[  87 -114   43  280 -129   23 -365  -48 -350 -440 -143  384 -420  129
  -63  190 -105  128 -241 -358   49  112  250 -182  152  -76  146  -56
  252  -73  340 -170  -49   47   89  139 -556 -213  233  399  234  381] : <52>
[ 368 -242   80  402 -166 -234 -222  125 -214 -394  -80   28 -376  224
   54  171 -182  122 -202 -507   41  -83    6 -217  229 -239 -140  206
  359 -128  433 -221 -169 -304  113   52 -220  -71  140  145  169   70] : <47>
[ -79  -75  -57  -39   53   -4  -61  207   -2    0   75 -176  111 -185
  -96   96   46  -38  115   19   25  174  -16   22  128  140   83 -129
  140   36  -21   22   -6  259  104   41  -65 -164 -102  151  127  129] : <53>
[ -46  -70 -114   55  -11  -38  -93  295  -18   -8   -1 -358   -9  -92
   14   55   30 -101   18  -34   15  206 -125  154  150   90  131  -18
  249    7   55  -20   -4  209   89  107  -11 -148 -103   21  144   -5] : <53>
[ 249 -285  106 -253 -269 -366  146 -125   56  183   13 -647  116 -424
   71  202   82  -55  356 -102 -205 -342 -506  -36  -72  290  234  218
   47 -195 -143  409 -243 -395   21  -82  369   15 -118  728 -346   -2] : <56>
[ -53  -10   74 -118  -20 -122   -2   -4  -44   72  253  284  110 -314
 -204   44  112  -18  177  211   -8  226  108 -343   81  125  159 -187
  -48  -83 -159  184  -40  118   74 -110    1  118  106  386   23  142] : <61>
[ 205 -302 -211  378 -173 -211  -98  267 -101 -163 -152 -210 -333   73
  177   58  -61  -29 -236 -129   26  382   65 -251  312 -167  254  122
  138   37  265  -15  -82  191  114  -28 -136 -208  108  192   98  -41] : <53>
[ 116 -240 -170  326 -150 -138 -192  219 -172 -219 -104  -50 -368   34
  113   74  -45  -10 -220 -123   33  399   87 -207  283  -89  329   25
  131   35  279  -33  -51  245   80  -19 -263 -235  112  276  165   95] : <53>
[  -1 -144 -226  212 -166 -126   28  323   50   89 -170 -509  -98   22
  186   -9   76 -189 -101   48  -20  304 -127   62  219  -30  204  135
  173   12   21   39    0  206   75  117   83 -125   28  -42   12 -201] : <55>
[ -79   -1  -67  116 -282 -140  115  193   94  185 -192 -672   47    1
  139  -71  168 -318   -9  -23  -60  -19 -320  244   63   32  114  206
  309 -149 -216   61   29  -28   29  317  257   14   48  -54 -166 -252] : <39>
[ 106   62    8 -211  311  367   75  -42  102   28 -149 -176   41  113
  -69   14  158   36  137   16  -12 -257   17  193  -70   70 -400   12
 -127   24  143  -62   18   39  130  207   30  -42 -164 -238   32  -46] : <47>
[-149  -53  117 -201  153   55  187  120  238  216  192  -72  422 -176
 -175   77  209  -22  401  240   12  -94  -49  -85  106  189 -337 -148
 -198   78 -189   37   31  127   18  -26   86  -33 -108  -38  -21   93] : <61>
[ -80  -10  -46  103 -219 -173   77  275  104  195  -41 -683  -28  -60
  165 -154  208 -354   30   48  -19  101 -417  238   86   72  197  167
  199 -130 -145   67   44   35  -13  219  317   25  -42  -75  -97 -278] : <61>
[ -41   14   65 -185  163  154  128   11  143  106  -68 -143  419  -61
 -204  160   71   39  234  -19   -5 -242  105   38   -8   81 -458  -67
  125  -16 -183   -8  -26    2  206  207   53  -23  -63  -85  -20   54] : <52>
[ 369  341 -218   -9  209  398  108  115  101   52   -5 -302 -345  382
  -41 -318  444  -92   81  141  -90 -242 -149  286  -80  -71  157  194
  -35 -154  450   54  -49   -6  161  -20  200  212 -103 -344   74 -536] : <55>
[-140  -53  137 -183  102    9  270   85  288  260  241    8  519 -194
 -234   72  264  -19  461  282    3 -147    2 -236  118  169 -330 -165
 -241   59 -280   95   11  107   30  -96  107    7  -38   53  -90   94] : <61>
[ 139  220  -12 -231   13  -76   64 -180 -121  143  166  337   10 -305
 -248 -102  102  -58   28  268  -79  240  237 -351 -118    1  237  -85
   95 -284 -232  330  -93  -38  240  -14  265  473  203  316  -72 -166] : <39>
[  31    4   68 -216  235  192   38   40   82   30  -48 -206  215  -31
 -123  134   43   50  199  -61   -8 -242  -37  183  -25  120 -429  -22
   78    0   22  -70  -21  -36  135  194   49  -41 -174 -152   59   42] : <47>
[ -61  -84  -22   23 -262 -208  113  170  103  236  -69 -660    4 -133
  168  -70  198 -304  102   83  -79   34 -425  184   63  130  210  180
  118 -124 -180  150   11  -31  -47  172  307   15  -19   93 -188 -204] : <50>
[ -33  298  182  -23  -26  -18  -48  218   20   90  221 -465 -173   31
    0 -340  292 -366  102  -26   31 -150 -557  467  -86   88   31  132
  274 -298   19  -93   89 -186  -65  289  383  280 -155 -335   48 -326] : <50>
[-105 -151 -180  175 -200 -121  -38  275  -27   73 -156 -269 -104   10
  135  100   36 -112  -63  114  -67  324  -60   63  248   24  184   81
  169   35   38   -3   21  187  -16  101  -89 -127  118   17   40  -32] : <50>
[   3 -150  141  286  -65  -50 -373  104 -281 -418  172  460 -442   36
  -65   80   -4   75 -101 -210  124  237   78 -261  258    9  191 -165
    0   10  397 -211   15  167  -72  -60 -535 -239  115  371  325  440] : <55>
[ 124   47  -15 -246  379  419   96  -43  140   88  -49 -141 -151  108
   14 -132  310   -9  189  235  -10 -129  -66  142  -57  118 -220   -8
 -479   82  278    8   63  165   26   50   63  -43 -217 -224   30  -96] : <61>
[ -44  -44    0  -20  -98  -10 -141  -97 -186 -117  -94  210   32 -168
 -170  220  -49   63  -27 -101  -28  114  250 -172   42   74  131 -129
  254  -94  -91   80  -64   88  176  142 -254  -74  181  458   51  282] : <52>
[ 228 -313 -203  197 -206 -308   34  212  -10   52 -172 -471 -204  -82
  257   57  -44 -103 -135  -15  -56  332 -117 -181  214  -81  236  223
   91  -25   92  154 -122   29  114  -14  177  -57   51  193  -66 -214] : <55>
[ 244  119 -227 -176  222  512  359 -204  247  236 -266  -92 -111  286
  -10 -170  515    3  187  430 -154 -253  158  -66  -74    2  -18  100
 -596   51  189  228    7  187  110  -51   66   38   45  -81 -221 -291] : <56>
[ -82  -12  308  248 -104   14 -398  -48 -331 -482  160  628 -337   67
 -211  101    3   75  -84 -351  137  -16  122 -205  151   17   32 -208
  157 -102  258 -288   44   21  -69  116 -611 -172  199  393  290  563] : <47>
[  27   54   57 -237  329  305   20   51   87   61  -14 -168  -30   54
  -32  -30  163   -7  179  117    0 -136 -116  265  -30  131 -369   -9
 -183   46  189 -106   66   58   14  161   61  -10 -222 -321   95  -35] : <56>
[ 278 -370 -160   65 -262 -389  103  108    7  153 -185 -545 -152 -177
  277  131  -52  -74  -23   32 -151  204 -217 -172  157  -10  221  299
   48  -66   39  264 -179 -147   71  -56  287   15   50  318 -201 -221] : <50>
[ 193  131  -96 -208  332  487  116 -129   92   56 -212 -105 -181  214
  -12 -119  287   12   74  173  -55 -192   73  153 -110   31 -203   53
 -329   18  261   23   37  115  118  145   30   14 -104 -231  -14 -169] : <39>
[   7  -91  419  258  -77  -72 -356  111 -198 -460  416  450 -320  102
 -197   87  113   99  182 -365  132 -257 -211 -138  226   94  -45 -142
   32  -71  455 -336   -7 -141 -203 -115 -524 -202   19  335  321  528] : <61>
[ 428  396 -266  -12  172  457   82  -34   11   -1 -265 -301 -298  454
  -83 -213  317  -33  -63  -36 -131 -352   52  337 -187 -165   62  260
  258 -254  371   60 -103 -129  333  195  166  259   11 -323   20 -554] : <52>
[ 167  161   -4  -35  216  127  -46  307   58  -18  137 -518 -103   88
  -37 -185  163 -149   96 -117   48 -136 -338  399  -14   30 -107   93
  257 -120  242 -117  -11  -26  124  154  263   75 -310 -375  185 -294] : <53>
[ 178  292  130 -346  138  -87 -113 -221 -253   73  364  402 -300 -424
 -193 -288  115 -138  -10  283  -16  372   41 -255 -229   71  359 -120
  -32 -366  -79  310  -50  -78  150  -10  384  600   55  299   34 -175] : <50>
[  14 -100  -20    4  -24  -71 -123   33 -135 -111  138  205  -56 -246
 -156   94   38   32   46   25   22  272  153 -303  126  100  299 -190
   31  -22   24  123  -57  245  113  -95 -194 -108   60  503  111  252] : <53>
[ -32    1   41 -201  175  129   -3  119   54   57   -5 -234  181  -74
  -99  144   34   20  202   -7  -30 -137 -108  246   17  162 -313  -26
  130    4   23  -67   -9   -5   73  168   36  -41 -169 -140   89   51] : <39>
[ -14   -7 -158  109  -46  -57  -47  373   20   37  -15 -512  -21  -17
   43  -20   66 -169   -9  -40    6  178 -199  244  145   37  142   64
  351  -43   52  -28   -6  160  110  144  108  -77 -108 -121  126 -174] : <53>
[-109  -33  -11 -110   57   25  -79  236   -2   57    3 -310   80  -82
  -22  149    9  -37  146   16  -45   24 -197  324   92  178 -129    2
  229    7   55  -83   11   40    2  162    1  -76 -138 -128  129   46] : <56>
[  26 -240  161 -203 -255 -294  170  -63  141  230   61 -663  177 -424
   87   52  220 -212  359   -8  -99 -237 -536  -22  -42  325  235   99
 -108 -135 -288  347  -96 -163  -49   10  348  -78 -138  621 -339   43] : <61>
[ 118 -202  205  404 -122 -154 -355  197 -243 -454  213  359 -490  180
  -18   96  -15  100  -59 -327  111   44  -79 -219  319  -68   34  -19
   74  -24  542 -315  -32  -65 -130 -106 -487 -199  104  225  329  351] : <61>
[-133  -72  -48  -77   28    4  -56  208   14   57   61 -181  117 -178
  -62  127   64  -43  153   86  -13  164  -76   91  129  190   63 -106
   99   45  -26   28    5  216   46   49  -61 -141  -84  108  117  119] : <55>
[ -57  158  -32  112 -189  -55   60  257   73  137 -100 -648    1   97
   71 -157  193 -332  -11  -71  -33  -96 -370  403   17    4   41  206
  438 -214 -125  -41   45  -89   47  364  290  118   -9 -268  -58 -341] : <39>

[ 270  -34 -139  370  164  230   87  -18 -101   24   30 -257 -379  452
  -91  120  -11  201  169  249   65 -186  -44 -135  127 -187  308  193
 -278  -37 -162   -2  216  -34  207  -21  -89 -164 -140   52 -184 -209] : <17>
[  24 -402 -180  192 -111  352  173   23    7  -71   94 -131 -123  137
 -152    2  -70  127  213   22 -134 -106   23  -99  -74  -86  279  185
 -154   53  -72 -227  123  214  -13  192 -160 -200  -54  -59  101  -23] : <42>
[-138 -232  250  -97 -143  139   65 -177   68  244    3  -47   16   24
   17  -41  178 -188   66 -133 -253   73   68 -285  -73  119 -211  -12
  194  -56  246 -403 -127  209 -224  107 -123  -38  150 -211  287  222] : <38>
[ 141 -133  175  -74  163   64   15 -157  -43   93   86 -124 -111  151
   25   86   53  -56   55   96  -75   11 -107 -193   24  -39  -87  -22
  -37 -120    8 -133  142   93    8  -19 -205  -52  174  -33   93  -28] : <29>
[-127   18  -77  247  -70  294  138  248  118  -78  -94  219   12   37
 -255   -7  -14   38 -101   -7  101 -128   -3 -120 -169   92    2   40
 -139  -93   13 -234 -160    8  -23  284  287  -60 -122  133   24 -104] : <30>
[  15  -72  -63  312    4  173   63   36  -97  -98  -21  -20   17   10
 -136  -38  -56  137 -108   99   -1 -114   56  -49  -40  -24  135    4
 -175   18  -92  -99  -31  -29   41   32  155 -100 -130  145  -99  -55] : <42>
[ 241 -120  -45  262  148  235  104 -113  -35  -67  -63  -96 -282  302
  -15  107   -4  131  -28   52  -75  -64   51 -275   86  -89   76   78
 -242  -97  -86  -92  349   72   76   65  -75  -35 -108   91 -151  -28] : <17>
[  72  -14 -134  315  106  386  212  220  194 -170  -37  -49  -61   33
 -167   81  -78  137   33   11  -80   29   19 -166 -110   74  233  134
 -167  -60  -57 -285  149  117  -24  203  124    0 -159   44  -13 -117] : <29>
[ 110  -23  102 -148  236  -31  140  -95 -266 -117   84  -44 -188  212
  -16   81   43  127   12  342  -56   31  -36  160   18 -201   83 -107
 -304  -12 -216  146  258  -40  225   33 -172  114   60  136   18  -99] : <29>
[-161  154  223  123  -94   33 -161   -9  144  125 -114  187   13   10
 -100  -27  173 -205 -225  -90 -115  -33  112 -434   12  248 -429 -112
  267 -133  273 -187 -254   35 -248  107  344  116   84   44   46  237] : <38>
[ 246 -313   74 -197  119  -92  164 -104 -275 -140  137   31 -123  213
 -125   -2   -6  105  -25  259  -95    2 -161   75  -29 -128   42   -1
 -227  -20 -136  184  331   77  116   73 -275  -18   45  156  120 -103] : <30>
[ -83 -156  311 -282  169   14  -30 -258  -23  102   60   -1  -58   45
  105   67   43 -160  -37   42  -71  -14  -24 -120  -22  -63 -246 -173
  -11 -131   32 -188   70   96  -37   30 -255   -7  350  -34  127   60] : <31>
[-136   -1  -45  103  -39  -43   71   96 -258 -237  163  166   20   14
 -262  -67  -50  225 -141  295  -73  -38  173  287   26 -109  137  -60
 -187  204 -229  209    2  -77   52  109  115  136   47  206   59   70] : <33>
[-126 -235 -246  216 -228  444  200  358  340   81  117  -76 -314  369
 -398   22   12   19  480   41  -78 -199  -63 -181 -130   69  357  455
  103   38  135 -317 -129  274 -149  414  -48 -229  -53 -231  268 -133] : <42>
[ 323 -144 -146  163  222  162  191 -137 -450 -308   26 -109 -109  127
   49  117  -56  335  -70  298   -8   28   -9  110   40 -323  209 -164
 -638  -27 -440  166  455  -74  414  -18  -87   51 -180  301 -190 -120] : <20>
[  17  -93  295 -204   34   18 -106 -335 -101  217   48 -119 -144  155
  176  101  247 -193   82   29 -237   96   32 -351  106  -31 -370 -185
   98 -136  114 -147   60  135  -39  -16 -178  110  274 -122  170  262] : <33>
[-201 -135  -74   66 -107  320  -79   69  140  -19   76   69 -102   62
 -114   90    6  -78  142  -15  -28 -150   30 -252  -46  -22 -108  -30
   -8  -83    0 -220 -104  164  -54  263   60  -51  196  -23  115   91] : <29>
[ -98 -105  -38  366 -164  223  -78   -9  135   84   39   16 -149  181
 -180   -8   16    7   -9  -82 -125 -151  205 -345  114   71  -37  156
  137   38  108 -203  -65  123 -223  124   97  -75   76  -57   25  208] : <17>
[ 149 -240  -41  -46   78   25    8   60 -127 -141  190    9  -45   97
 -205   19  -86   63   52  238   26 -123 -223    2  -54  -78   72   25
 -133  -40 -131  108  106   74   79   76 -101 -134  106  148   88 -171] : <33>
[  59 -104  193  357  -34  196  252 -341 -175  476   68 -342 -161  361
   77    4  166  130  116  -19 -123   74  266  -75  200 -130  204  218
  -85  128   29 -425   33  -19  -41 -175 -348 -143   31 -332  135  153] : <38>
[ 549 -295    4   10  220   24   24 -262 -314 -263   38 -192  -54   44
  119  103   14  124  -91  148 -272  170 -140 -307   70  -90  -78 -166
 -274 -150 -177  152  581  143  168 -100 -143   93 -101  232  -95   43] : <26>
[-237   62  151   26  -93   69  -95  -59  -95  166   -5  147  -22   93
  -69    2  136 -112  -74   75   95 -159   45 -116   -8  -29 -273 -160
  -14  -81   44 -123 -314  -74   13   91  153  -29  169   48   72   85] : <26>
[-313   33   71  178 -162   94  121   -7 -244  236  149  -55   17  119
 -154  -82   95  114  103  220   65 -111  175  295   12 -154  196   30
 -109  208  -96 -162 -394 -147   65   -1   -4 -110   97 -110  179   27] : <20>
[  49  152  237   24  186 -111   78    3  -72  -14  -15  198  -27  124
 -150   -5   43   28 -301  148   27   15    4  -16   15   65 -149  -51
  -69  -67    2   24   54 -101  -34   31   88  112   63  176   16  -46] : <33>
[   9  100 -135  571  -88  336  -48  130   48   73   16 -152   37    8
 -141   33   21   90   41   13    8  -79   78 -282   42   69  109   79
  -18   -8   -9 -271 -220  -17  -32  -15  317 -108 -113   -8  -60   24] : <20>
[ -19  -93   85   11   41   62   40  -94 -124  119   50  -11 -240  329
  -89   32   63   12   64  186   63 -186  -26  -31   35 -140    7   33
 -130  -39  -38  -26  -11  -21   90   68 -130 -117   98   21   29  -75] : <42>
[ 183 -196  -60   21   24   83   43   45 -108 -150  140 -103  -60   73
 -142   28   11   75  115  199 -177   28 -117 -110  -29  -17   89   22
  -72  -11  -77   53  159  139   37   75  -36    4  -14   76  104  -27] : <20>
[-206  166  157  343  -18  188   98  166  281  249   49 -121   70  -10
 -212  -60   30  -25   29  -30  -90   22  145 -105  -34  230  168  229
  268   87  208 -467 -332   25 -301   11  138  -72   57 -228  168   17] : <31>
[-167  -53  311   64   18   67   27 -319 -106  180 -109  -41   44  -35
  135  -58  114  -65 -207  -70 -144   12  241 -132   15    2 -181 -162
   -6   -6   92 -325 -102  -11 -100  -71  -22   -7   89  -44   -2  210] : <17>
[ 178 -329   90   64   86   63   99 -364 -285   88  124 -298 -215  267
   88   22   28  138  106  153 -192  -21   98  -29  148 -234  173   52
 -186   87 -129  -56  296   79   82 -128 -405 -118   79  -74   11   74] : <17>
[-112  -45  139  -33   24  130   86 -164 -198   71  -74  118  -79  140
   39   42  107   -8 -106   78   79  -87   54  -32  -40 -144 -180 -193
 -274 -109  -80 -135  -40  -67  153  111  -13   -5   64   99   11   20] : <30>
[ 217 -220  154 -190  195  -36  127 -214 -296 -124   91 -157   -1    0
   80   29   42   77  -11  223 -218  154  -76   37  -30 -118   25 -158
 -215  -25 -147   36  302   77  136  -63 -232   72   39   91   78   -9] : <33>
[ 171 -154  159   56   24  -36  -55 -240 -191   42   53  -38  -19   88
   13    4   86  -10 -141   51 -164   39   26 -259  106   -3 -207  -95
   -8  -57   17   -8  141   58  -42  -73  -59   26   89   70   35  168] : <30>
[ -55  341   -3  223  147    6  -31  102 -185 -285  -94  300  -62   59
 -143   57   14  164 -378  246   79  -61  166   23   62  -59 -145 -248
 -305  -43 -218  226   50 -216  164  114  428  283  -73  410 -227   29] : <33>
[  11 -103  269 -187  136   94   68 -252  -30  208  -90   -7 -275  328
  103   94  165 -149   28   38   -8  -80  -53 -238   -9  -82 -237  -77
  -99 -212   92 -204   91   58   57   96 -220  -50  140  -39   51  -20] : <42>
[ 185  344  470   -9  345 -601 -150 -200 -321   40  166  -10   16  101
 -104  -86   66   67 -444  421 -137  115   89  134  281   62 -140 -116
  173  124   -9  406   84 -255  -94 -388   37  263  215  203  -57   88] : <31>
[ 482 -254  -48  -17  275   62  280 -108 -263 -210   40 -102 -312  392
  -53  112  -19  234   25  280  -83   35 -165  -22   26 -203  202   74
 -442  -94 -236  174  619   67  265   68 -306    7 -159  196  -60 -214] : <38>
[ -72   -4  -61  266  -77  322  -87  -53   37   -8   20 -124  -85   22
   25  108   95    5   99  -21 -211   28  195 -350   84   -7  -79  -82
  -12  -31  -18 -223    1  127  -40   93  145  102   53  -48   13  254] : <29>
[  62  164  151  231  103    9  157 -245 -398  164    4  -97 -177  325
   52   47  169  207 -105  242   -3   46  230  110  202 -227   58  -73
 -326   74 -187   10   92 -217  214 -129  -64  115  -35   40  -60   83] : <26>
[ 274 -249 -218  523   30  427   41    1   -1   81  105 -145 -109  240
 -127  128 -139  157   93  -34  220 -225 -129 -307   71 -127  173  215
 -282 -122 -158 -269  124   50   96    7  -97 -379   -3   19  -76 -182] : <20>
[-146  103  244  241   99   99   44 -156  -66  324   80 -220   48   41
   21  -13   38   24  -13   82   44  -38  147   50   70  -52  113   21
    0   71    3 -356 -247 -122  -41 -195  -79 -138  172 -166   49    4] : <31>
[  97 -125 -185  463   33  455  125   84   38   40   36 -109  -66  145
 -123  102 -104  155   90   -7  182 -169  -47 -170  -24  -99  223  153
 -296  -83 -151 -335   15   16  103   77    6 -276  -59    9  -56 -184] : <33>
[-170  133  396 -289   94 -461   -4  -17 -253   32  207  107   97  -11
 -221 -169   90  -16 -187  408 -139   56   28  367    6   52  -48 -100
  187  190   34  244 -210 -131 -108  -98  -10  164  249   80  233   34] : <29>
[ -35  134  164  124    0 -233  -92   90  -30   12   76  255 -100  225
 -346  -97   34    4 -276  198    0 -148   50  -61  107  128 -146   80
  175   49  104  206 -111  -88 -180   51  195   62  106  174   28   43] : <42>
[ -41   14 -179  413  -79  474   86  167  137   28  -49  -12 -120  155
 -142  109   31   65  116  -41   60 -111   44 -293  -41    7   71   98
 -164 -105  -31 -333  -83   61   32  222  202  -92 -102   -9   -7  -35] : <20>
[ -35 -132  308 -264   31 -157 -132 -339 -270   99  142  -56  -11   25
  109    7  162 -114  -37  154 -228   73   54  -94  101  -82 -303 -252
   64   -6    7   40   25   58  -19  -90 -176  115  321  -11  167  257] : <33>
[ 102 -102  423 -356  259 -246   16 -125  -59   77   95  -14   97  -44
  -41  -52   33 -162 -135  175  -78   60 -245  -11 -110  108 -175  -96
  133 -114  123  -51    6   41  -99  -97 -189  -44  238   41  183 -133] : <29>
[ 132 -110 -174  280   -3  397  110  162  118  -91  -19  -51  -99  113
 -144  102   -5   65  121    0  -31  -44  -90 -310  -87   37   90  100
 -156 -138  -33 -238   89  143   32  208  115  -83 -134   44   16  -96] : <20>
